In the rows, 128 means zero.
Each row of numbers belongs to one of the objects below and depends on some of the facts about them. Some rows are named. Which object is each other row?

Named rows:
pestal: [150 103 104 123 148 152 141 141 136 159 121 137 120 104 105 125 138 101
  82 158 123 168 131 114 157 127 128 135 147 147 105 126 134 153 147 151
 153 126]
buro: [125 135 112  93 106 143 156 128 138 114 142 143 127 136 139 124 113 117
 114 131 125 129 130 116 153 125 136 131 112 137 126 128 149 155 139 112
 144 132]
plufo: [144 203 127 116  83 119 171 133 163  62 110  99 189  98 157 160 126 123
 197  95 186 103  85 116  93  80 176 137 143  68 148 218 115 106 167  60
 134 126]
pedul: [120 102 110 149 109  93 114 135 123 116 116 119 107 141 118 127 134 156
 120  88 143 124 147 129 130 127 150 114 128 127 154 136 123 113 137 106
 130 113]
daklan: [141 115 121 116 143 156 132 143 135 146 145 135 135 106 110 132 128  98
  87 156 107 162 118 110 146 124 118 148 137 134 100 120 148 158 130 181
 137 117]
toge: [143 112 116 119 145 155 133 143 136 149 140 136 132 105 108 131 130  98
  85 156 111 161 121 110 149 123 120 144 141 136 100 123 145 158 134 175
 142 118]
zasu: [116 130 123 120  98 121 118 152 140  87 143 128 129 143 113 155 121 141
 116  82 117 124 133 119 108 112 150 131 115 104 137 128 142 124 112 156
 121  96]
grugiba: [133 113 149 100  92 132 132 142 112 101 142 112 148 154 138 124 127 158
 143  93 131 110 128 111 140 136 119 117 114 142 152 122 114 128 118  77
 130 126]
fupo: [111 103 130 145 143 137 107 138 120 178 143 131  99 106 148 119 129 116
 104 152 118 135 131 125 131 135 104 122 133 140 104 116 135 138 130 150
 118 142]
pizustu: [144 131 164 171 118  75 114 104 131 103 119  73 175 145 107 116 152 137
 148  82 162 112 104 129 104 117 161 138 171  73 205 176  99 105 119  99
 120 121]
suku: [104 112 136 123 132 142 111 143 117 180 156 133  96 116 168 111 120 110
  97 151 126 130 127 115 126 132  99 121 135 147 116 120 145 154 141 127
 125 156]
mastim: [110 104 129 145 142 137 107 138 120 179 143 131  98 105 147 120 130 115
 104 151 119 135 132 126 131 135 104 121 131 141 105 114 134 137 128 150
 116 139]
zumus: [112 123 122 111 133 158 129 152 135 167 143 145  95 112 152 132 122 103
  91 152 116 137 135 114 125 127 112 118 132 141  99 116 140 149 133 138
 132 148]
trebrobron: [137 119 125 113 142 160 130 141 134 143 152 137 138 107 113 134 125  96
  90 157 104 156 114 110 144 122 115 150 133 130  98 117 150 161 125 186
 135 116]
fistin: [136 153  95  82 105  98 135 128 111  21 113 164 147 220 105 146 109 188
 149  86 108 122 147 171 124 107 152 166  78 154 150 117 182 125 132 148
 118  49]
zagol: [123 146 114  99  91 128 152 122 137  82 138 143 133 146 128 132 112 129
 121 108 139 118 130 108 140 121 149 127 111 129 145 130 140 147 132  94
 150 124]
memok: [123 126 123 108 153 148 139 116 151 143 130 148 121  89 103 127 103 105
 118 165 107 154 130 120 144 151 107 122 123 146  89 112 128 142 141 163
 152 155]
skidu: [125 124 109 142 136 166 142 118 143 146 127 158 125  90 133 133 137  96
 100 177 113 142 131 127 163 128 115 131 121 149  89 109 129 148 106 142
 127 125]
rosu: [115 120 128 121 138 159 116 157 136 159 151 141 111 108 133 142 124 104
  91 145 102 144 129 116 119 124 112 131 132 127  94 114 145 144 122 180
 121 126]
plagal: [136 206 132 175 134  95  93 129 104  67  65 146 155 124 160 172 157 167
 198 139 184  99 104 176  37  68 132 148 149 138 142 167 110  77 134  81
  94  88]

Facts:
beskil | gake 705 | skestus e | futul pedul
bizin | gake 896 | skestus b | futul fupo
bravok | gake 591 | skestus c | futul memok
bribra | gake 36 | skestus a | futul kosku
britrul | gake 591 | skestus c | futul kloku
brorok | gake 705 | skestus e | futul sagim
bugrir | gake 705 | skestus a | futul faro
buro | gake 36 | skestus a | futul plufo
buroplo | gake 36 | skestus c | futul statogri
busa | gake 36 | skestus c | futul februs
daklan | gake 705 | skestus a | futul flugres
dastu | gake 705 | skestus c | futul vupagrom
doflo | gake 705 | skestus d | futul rosu
dranotrem | gake 705 | skestus c | futul zasu
drarik | gake 705 | skestus a | futul tribresis
drinol | gake 705 | skestus b
drupas | gake 16 | skestus d | futul kepos
druple | gake 591 | skestus a | futul pafin
dugik | gake 16 | skestus b | futul vatrak
dugra | gake 591 | skestus b | futul gapler
faflo | gake 705 | skestus d | futul pestal
faro | gake 591 | skestus c | futul tuflidar
februs | gake 705 | skestus a | futul tifam
fistin | gake 896 | skestus a | futul dranotrem
flebristar | gake 36 | skestus b | futul bugrir
flegape | gake 896 | skestus d | futul skadi
flevobrek | gake 16 | skestus a | futul piven
flifu | gake 705 | skestus c | futul plagal
flogrin | gake 705 | skestus b
flugres | gake 806 | skestus a | futul toge
fofo | gake 705 | skestus a | futul nasus
fudem | gake 16 | skestus d | futul bravok
fufa | gake 705 | skestus c | futul zani
fupo | gake 705 | skestus d | futul sodar
furinal | gake 591 | skestus c | futul skado
gafu | gake 16 | skestus e
gapler | gake 705 | skestus c | futul buro
gezitre | gake 806 | skestus b | futul trebrobron
giko | gake 705 | skestus d | futul suzile
gradok | gake 36 | skestus a | futul drarik
grevis | gake 705 | skestus b | futul ziskun
groge | gake 705 | skestus a | futul flogrin
grorigri | gake 36 | skestus c
grugiba | gake 591 | skestus e | futul druple
grutik | gake 705 | skestus a | futul rigus
gudri | gake 16 | skestus d | futul trefu
gutar | gake 705 | skestus b | futul faflo
kepos | gake 705 | skestus a | futul zumus
kisti | gake 705 | skestus a
kledran | gake 621 | skestus d | futul nogal
klemor | gake 621 | skestus c
klenu | gake 705 | skestus d | futul tratre
klidre | gake 705 | skestus b | futul flebristar
kloku | gake 705 | skestus e | futul rotrun
kludris | gake 705 | skestus a | futul fudem
klusir | gake 705 | skestus d | futul skefloplem
kosku | gake 896 | skestus d | futul nasan
legra | gake 16 | skestus b | futul britrul
lekle | gake 591 | skestus a | futul nutrem
lidrum | gake 705 | skestus d
liges | gake 591 | skestus a | futul kludris
likler | gake 705 | skestus c | futul tusta
mastim | gake 705 | skestus d | futul kledran
memok | gake 705 | skestus a | futul vegro
miflur | gake 16 | skestus b
mogri | gake 806 | skestus b | futul bribra
muganak | gake 621 | skestus a | futul pizustu
nasan | gake 591 | skestus b | futul natros
nasus | gake 705 | skestus d | futul grugiba
natros | gake 591 | skestus a | futul klidre
nogal | gake 591 | skestus a | futul furinal
nuploplim | gake 36 | skestus a | futul gradok
nutrem | gake 705 | skestus e | futul plimi
pafin | gake 705 | skestus a | futul rikam
pedul | gake 591 | skestus d | futul vuplir
pestal | gake 705 | skestus a | futul sotom
piven | gake 705 | skestus b | futul brorok
pizustu | gake 16 | skestus b | futul vokom
plagal | gake 806 | skestus d | futul pluplun
plimi | gake 591 | skestus c | futul fufa
plubrebi | gake 591 | skestus d
plufo | gake 621 | skestus a | futul busa
pluplun | gake 705 | skestus d | futul klenu
ravas | gake 591 | skestus b
rigus | gake 705 | skestus e | futul giko
rikam | gake 896 | skestus d | futul skosto
rodar | gake 806 | skestus c
rosu | gake 705 | skestus c | futul likler
rotrun | gake 705 | skestus b | futul nuploplim
sagim | gake 705 | skestus c | futul dugra
skadi | gake 705 | skestus b | futul zubi
skado | gake 705 | skestus b
skefloplem | gake 705 | skestus a | futul suplin
skidu | gake 705 | skestus a | futul tezur
skinil | gake 705 | skestus a | futul verem
skosto | gake 896 | skestus d | futul klusir
sodar | gake 36 | skestus a
sotom | gake 16 | skestus a | futul lekle
stabrok | gake 591 | skestus c
stasar | gake 16 | skestus c | futul buroplo
statogri | gake 705 | skestus a | futul flegape
subur | gake 591 | skestus a
suku | gake 705 | skestus d | futul zagol
suplin | gake 806 | skestus b
suzile | gake 16 | skestus a | futul grorigri
tezur | gake 591 | skestus b | futul flifu
tifam | gake 705 | skestus a | futul suku
tivel | gake 591 | skestus c | futul grevis
toge | gake 705 | skestus a | futul zabuk
torum | gake 705 | skestus e
tratre | gake 705 | skestus b | futul groge
trebrobron | gake 705 | skestus a | futul skinil
trefu | gake 591 | skestus a | futul dugik
tresku | gake 705 | skestus e
tribresis | gake 705 | skestus a | futul tresku
trokle | gake 591 | skestus e | futul stasar
tuflidar | gake 36 | skestus c | futul trokle
tusafle | gake 705 | skestus c
tusta | gake 896 | skestus c | futul fistin
vatrak | gake 591 | skestus c
vegro | gake 705 | skestus e | futul legra
verem | gake 705 | skestus a | futul daklan
vokom | gake 896 | skestus e | futul gutar
vupagrom | gake 36 | skestus c
vuplir | gake 705 | skestus e
zabuk | gake 705 | skestus d | futul muganak
zagol | gake 591 | skestus a | futul fofo
zani | gake 621 | skestus e | futul beskil
zasu | gake 591 | skestus c | futul gezitre
ziskun | gake 16 | skestus e | futul dastu
zomu | gake 36 | skestus a | futul grutik
zubi | gake 705 | skestus b | futul liges
zufes | gake 705 | skestus a | futul skidu
zumus | gake 705 | skestus c | futul flevobrek

Rows to name:
No name comes twice in this set of rows, the named rows included.
[122 140  98 107 122  70 115 119  86  64 101 151  97 222 121 125 104 210
 184  75 127 101 168 181 107 133 147 130  70 153 150 103 162  90 150 126
 116  87] => flegape
[147 148  99 122 111 128 156 114 118  91 129 135 121 148 103 134 122 127
 148 109 142 114 134 108 141 128 168 121  93 102 123 106 127 123 122 129
 146 113] => natros
[107 137 119 116 112 108 128 128 152  92 120 138 111 130 101 148 101 149
 143  91 121 122 149 129 112 141 143 103 107 118 129 121 120 106 131 130
 141 136] => bravok
[112 103 138 139 142 138  97 147 119 172 158 124 110 110 143 123 127 114
 100 144 109 139 122 121 123 130 100 134 133 130 106 116 146 144 122 176
 108 130] => doflo
[144 135  99 116 124 143 160 122 123 121 134 137 118 135 118 127 122 118
 136 131 128 128 135 117 156 132 151 129  98 115 106 111 138 132 130 141
 139 120] => bribra
[130 129 119 111 154 151 141 119 142 148 131 145 117  94 104 125 106 101
 120 166 111 151 128 117 146 150 111 122 119 139  88 108 129 141 141 164
 152 154] => kludris
[124 129 106 115 128 133 140 138 128 136 131 133  92 136 121 134 114 129
 139 112 119 122 148 125 127 139 145 109 101 109 101 111 133 113 135 150
 133 134] => buroplo
[130 112  95 130 107 111 131 149 141 106 104 130 106 142 105 145 135 146
 106  86 139 133 153 125 128 119 164 113 132 125 143 138 123 114 140 110
 143 109] => plimi
[140 115 143 145 151 108 134  90  97 165 139  99 120 175 131  81 134 126
 152 123 124 109 134 146 148 155 136 132 118 100 150 109 129 121 114 137
 112 141] => flebristar
[109 116 123 144 103 101 111 127 124 109 134 123 114 140 129 131 122 153
 131  90 135 111 139 128 122 129 141 116 113 120 148 126 130 116 122 117
 120 118] => plubrebi
[126 175 136 163  94  92 130 137 152  89 106  80 170  93 160 159 138 145
 208  80 184  96  93 138  75  87 166 124 145  60 149 214 103  73 155  80
 102 120] => kledran
[133  97 104 130 146 148 127 158 136 175 114 138  91 107 122 132 141 109
  79 145 121 157 147 122 138 127 127 116 152 145 102 127 127 135 147 142
 143 135] => fufa
[147 114  94 124 109 115 147 129 140  90 107 132 132 139  89 136 134 139
 110 101 140 142 141 118 151 120 166 127 128 128 145 138 126 129 140 112
 156 103] => lekle
[129  94 159 110 153 151 116 139 126 163 134 118 136  99 116 120 118 133
 138 150  98 147 129 123 144 167  73 111 128 161  99 106 106 125 128 142
 134 159] => vegro
[131 141  90 115 117  78 119 125  74  68 103 150  96 231 133 125 118 204
 176  78 134  97 166 175 111 121 155 136  70 147 149 102 166  96 141 122
 108  75] => kosku

Now the same objects, written a new way:
Some rows with their names:
miflur: [ 91  67 109 102 161  88 147  49 165 183 115 200 171]
gudri: [123 124  95  94 144  97 177  64 156 153 123 230 188]
buroplo: [143 158  95 105 121 125 163 120 100 138 148 205 134]
nuploplim: [ 98 133 129 118 124 123 138  91 116 142 118 120 111]
sodar: [111 130 109 114 125 121 137  93 101 159 134 151 122]
trefu: [124 148 124 115 109 127 127 138 123 139 133  95 107]
furinal: [150 161 131 110  87 117 166 143 126 105 129 123 118]
trokle: [130 109 121 122 138 124 122 152 157 144 132 159 127]
druple: [133 151 130 114 109 125 132 128 110 157 130 103  97]
liges: [124 154 124 111  96 121 143 141 101 120 151 107  92]
plufo: [109 143 119 101  97 115 131 141 142 164 121  75 108]
skidu: [132 146 135 133 118 138 111 153 107 117 140  81 105]
pafin: [144 150 143 135 112 137 117 143  90 131 137  89  96]
doflo: [139 170 172 147 166 133 122 156 140  72 127 120 152]
februs: [133 142 138 132 109 139 115 149 105 112 142  79 105]
bugrir: [133 136 124 134 123 139 102 153 108 136 147  93 120]
gapler: [143 157 130 129 105 143 132 169 125  83 134 109 119]
nutrem: [137  94 113 146 134 154  99 156 151 133 119 126 114]
tusta: [124 161 120  95 124  99 137 152 105 147 120 167 149]
rikam: [143 122 121 131 129 109 138  99  99 166 109 171 170]

Rows to name:
No name comes twice in this set of rows, the named rows included.
[116  84 144 172 158 147  85 126 143 126 119  85 128] => gutar
[105 122  88  72 103  83 177  68 126 174 136 191 140] => suzile
[121 103 106 133 155 114 108 112 136 191 106 167 212] => kosku
[130 114 106 131 162 120 155  62 114 114 134 238 186] => plagal
[136 145  65  63 109  94 190  92 124 166 140 248 156] => stasar
[105 140 126  99 129  93 117 134  96 163 129 133 138] => fistin
[ 89  72 118 103 151  88 158  45 160 161 114 190 154] => legra
[147 125  99 151 125 160 130 111 140 141 109 126 142] => pedul
[124 110 165 147 130 145 113 142 161 102  91  91  92] => tresku
[120  95  92 121 122 138 112 143 180 193  98 126 113] => zani
[155 141 150 154 125 140 138 134 127  77 125 110 143] => giko
[122  99 142 139 135 132 108 171 164  92 133 119 123] => brorok
[ 98  83 147 143 152 127 107 117 169 124 122  92 141] => dugra
[143 171 132 114  96 136 157 147 130 103 115 108  99] => britrul
[136  87 107 151 128 163  98 147 142 142 115 123 105] => vuplir

